In the rows, zero is written as 128.
Each row is followed by its group and then its class within the group.
[117 149 141  93 231 150 136  83 151  94 120  90 135 165 108 167 158 130
 103 131  93 137 146 125 120 142 110 174 227 152 122 126 115 127 108  77
 144 109 112  35 141  63 110 134  82 144 143  86 110  97 136 163 126  68
 100 134 150  95 138 127 105 102 109 117 132 126 102 148]	<85>.L
[135 150 100 140 204 133 107 102 129 130 148 127 108  98 106 136 155 150
 117 114 142 121 124 138 126 146 124 188 144 186 111 134 138 121 123  68
 135 119  98  44  90 190 144 130 111 120 128 114 155 154 137 155 140 105
 144 129 112 148 142 127 121 108 110  93 128  90 125 106]	<81>.C
[117 156 147  99 237 153 144  87 153 104 125  91 130 146 106 158 151 150
 108 124 116 133 145 134 126 164 107 182 184 155 130 131 130 130 118  74
 147 104 113  22 125  95 117 134  94 137 165  83 121 108 133 148 135  82
 110 140 128 103 132 133 114 100 111 112 131 132 107 137]	<85>.V
[119 143 141 118 215 140 140 107 138 123 153 105 129 133 117 149 143 163
 116 117 132 129 127 131 122 144 125 168 156 155 117 134 134 126 118  69
 145 108 102  39 101 151 126 141 112 122 135 107 144 145 131 149 151 101
 131 142 118 132 138 128 122 106 111 117 141 113 118 109]	<81>.C
[117 150 165  96 209 142 151 112 144 121 149 112 115 139 121 140 140 162
 108 124 136 124 136 134 124 149 120 159 146 160 123 128 131 127 113  80
 142 106 111  37 103 150 121 146 119 127 141 110 142 138 126 144 154 106
 130 143 121 127 135 127 126 103 113 124 125 123 122 103]	<81>.E
[115 150 145 105 213 143 154 116 143 138 159 117 118 118 120 150 137 175
 112 113 136 133 131 130 125 152 120 177 117 165 122 130 136 132 130  80
 146 103 113  45 105 158 127 153 117 119 135 123 154 153 131 149 160 110
 134 139 106 137 138 126 125 103 110 114 133 128 119  99]	<81>.E
[126 153 132 107 218 139 141  89 144 103 130 104 124 134 105 153 153 148
 117 120 115 128 140 135 126 160 120 167 169 156 125 128 119 127 112  77
 146 110 112  34 126 125 124 133 104 129 140  83 122 106 131 152 102  83
 116 136 135 119 133 133 119 101 114 113 135 122 111 123]	<85>.V
[116 143 147  99 194 138 132 109 137 127 156 115 121 138 119 141 136 154
 114 102 135 121 129 136 126 144 112 139 177 162 125 130 133 129 119  80
 142 117 100  40 101 151 129 139 123 114 138 108 150 141 131 149 152 115
 139 134 116 135 135 128 134 109 119 109 128  78 126  96]	<81>.C
[113 141 139 102 238 132 162 121 155 122 142  95 139 134 139 158 140 206
 101 144 112 136 121 127 119 108 117 215 138 174 105 133 145 136 110  70
 141  90 113  54 108  93 122 148  84 129 153 128 131 185 128 162 144 111
 130 147  97 128 142 121 111 119 108 114 128 148 115 129]	<88>.N
[112 129 135 101 206 125 150 126 158 111 141  98 138 148 144 151 137 198
 104 145 109 111 122 125 108  84 118 179 168 160 105 130 146 136 118  81
 131  99 101  86 106  80 119 145  81 148 132 131 131 182 139 165 141 119
 128 140 109 115 137 123 114 131 119 128 130 138 121 129]	<88>.F
[118 144 143 113 205 133 156 121 147 128 137 109 128 123 124 145 140 172
 113 132 125 135 126 128 125 137 121 188 107 167 120 130 141 125 113  89
 134  99 114  67 112 127 126 151 105 127 136 124 141 159 132 163 148 112
 127 152 116 128 136 123 120 111 110 112 129 143 115 118]	<81>.E
[116 160 142 103 252 157 150  73 158 109 120  83 125 140 107 166 164 170
 102 136 107 151 140 126 121 163 114 229 163 167 119 129 131 133  94  52
 119  90 111   6 135  77 126 140  80 150 150  90 122 118 132 171 139  58
  96 144 138  99 140 130 101  86 105  97 127 149 103 150]	<85>.L
[120 144 154  96 216 165 147  93 150 111 132  96 125 153 109 155 146 142
 115 126 115 134 145 129 107 161 116 160 177 148 127 128 123 128 104  85
 145 104 119  34 138 101 121 138 105 134 143  93 119 110 130 147 142  81
 111 137 139  86 130 131 122 101 112 128 130 138 112 126]	<85>.V
[127 147 108 127 207 139 130 107 134 121 141 120 113 116 117 141 148 165
 117 122 123 131 131 129 123 137 120 183 140 178 114 131 140 127 119  73
 134 116 103  50 114 152 133 131  96 127 127 112 143 151 130 150 143 104
 137 132 116 140 136 124 122 108 114  99 128 107 122 119]	<81>.C
[119 129 112 105 206 125 130 121 153 104 143 108 142 151 132 159 141 179
 111 143 102 123 124 128 133  92 115 183 245 163 107 135 140 139 119  81
 130 107  97  80 109  81 122 132  74 145 128 128 123 179 137 165 128 113
 127 121 117 127 145 116 109 125 115 125 129 108 121 135]	<88>.N
[105 129 155  81 229 131 148 126 163 103 156  94 136 167 137 160 133 197
 101 132 110 131 129 127 120  90 114 169 206 162 110 131 141 135 113  80
 148  94  99  54  96  75 113 144  83 132 134 133 128 181 136 163 156 110
 129 145 107 121 143 121 117 119 106 139 126 125 116 117]	<88>.N
[110 122 156  89 186 123 148 143 160 122 150 103 141 162 145 151 123 189
 101 139 119 141 125 126 123  81 119 158 168 146 109 132 150 137 126  95
 132 100 113  93  87  76 113 145  95 139 132 146 125 181 132 153 156 137
 137 139 106 120 141 121 123 133 116 145 123 134 121 118]	<88>.F
[128 153 136 113 206 152 126  78 135 114 123 104 120 135  96 151 154 120
 115 116 121 132 146 130 123 181 116 158 173 148 125 129 118 126 112  83
 148 118 117  31 130 133 127 130 112 132 143  76 124  90 133 142 133  77
 108 131 147 114 132 131 126 101 116 111 129 121 115 127]	<85>.V
[120 150 137 117 229 146 157  98 146 114 129 103 132 122 118 157 153 173
 117 156 105 137 136 130 125 146 119 221 124 158 118 128 134 126 102  74
 136  96 120  58 135  95 122 149  91 146 144 111 129 139 131 159 130  99
 120 141 122 110 135 124 105 109 112  92 129 155 105 143]	<85>.L
[107 118 130  97 200 116 152 142 164 112 149  96 147 154 161 158 128 206
 103 162 103 131 116 113 120  67 118 186 162 152 111 132 145 139 112  93
 131  93 107 114 110  54 110 145  76 151 130 154 123 193 136 167 135 137
 130 142 108 109 146 123 114 137 106 136 127 145 127 131]	<88>.F
[111 126 146  87 188 123 141 141 158 119 162 100 131 161 139 140 125 181
 112 124 127 127 122 128 121  94 111 146 188 157 113 133 131 134 125  98
 136 108  98  82  98 103 116 138 102 127 123 142 130 177 138 152 145 128
 140 137 109 129 141 124 128 124 113 137 127 111 122  92]	<88>.F
[124 157 123 123 231 139 137  94 133 124 139 118 117 102 108 141 157 165
 115 113 135 132 127 140 120 169 119 194 122 179 121 128 132 122 113  62
 144 112 107  27 107 169 141 137 111 121 131 106 153 141 136 176 156  95
 129 134 114 137 136 129 119  99 110  92 129 115 113 109]	<81>.E
[117 145 158 101 206 144 155 117 142 135 150 113 125 125 125 139 128 168
 125 104 139 131 131 138 124 154 118 156 115 158 121 131 126 128 114  88
 153 107 112  43 103 155 126 140 131 115 140 104 148 145 134 140 169 112
 134 143 109 138 141 128 129  95 114 124 125 130 122 105]	<81>.C
[116 148 151 101 209 143 163 130 139 138 147 115 117 118 128 133 140 181
 115 113 139 134 131 134 126 146 120 175 117 159 116 131 133 125 112  87
 155 100 112  46 103 153 128 150 118 122 134 129 148 155 130 145 165 104
 130 149 102 135 134 127 129 106 109 122 126 136 118 102]	<81>.E
[124 162 129 114 229 157 133  75 137 111 122 105 115 125  96 155 163 122
 112 111 119 136 148 131 120 194 115 187 165 165 126 131 109 128 109  65
 144 114 113  13 129 138 130 132 104 134 152  71 133  95 132 151 143  64
 109 134 143 115 132 128 105  89 112  97 129 118 111 130]	<85>.V
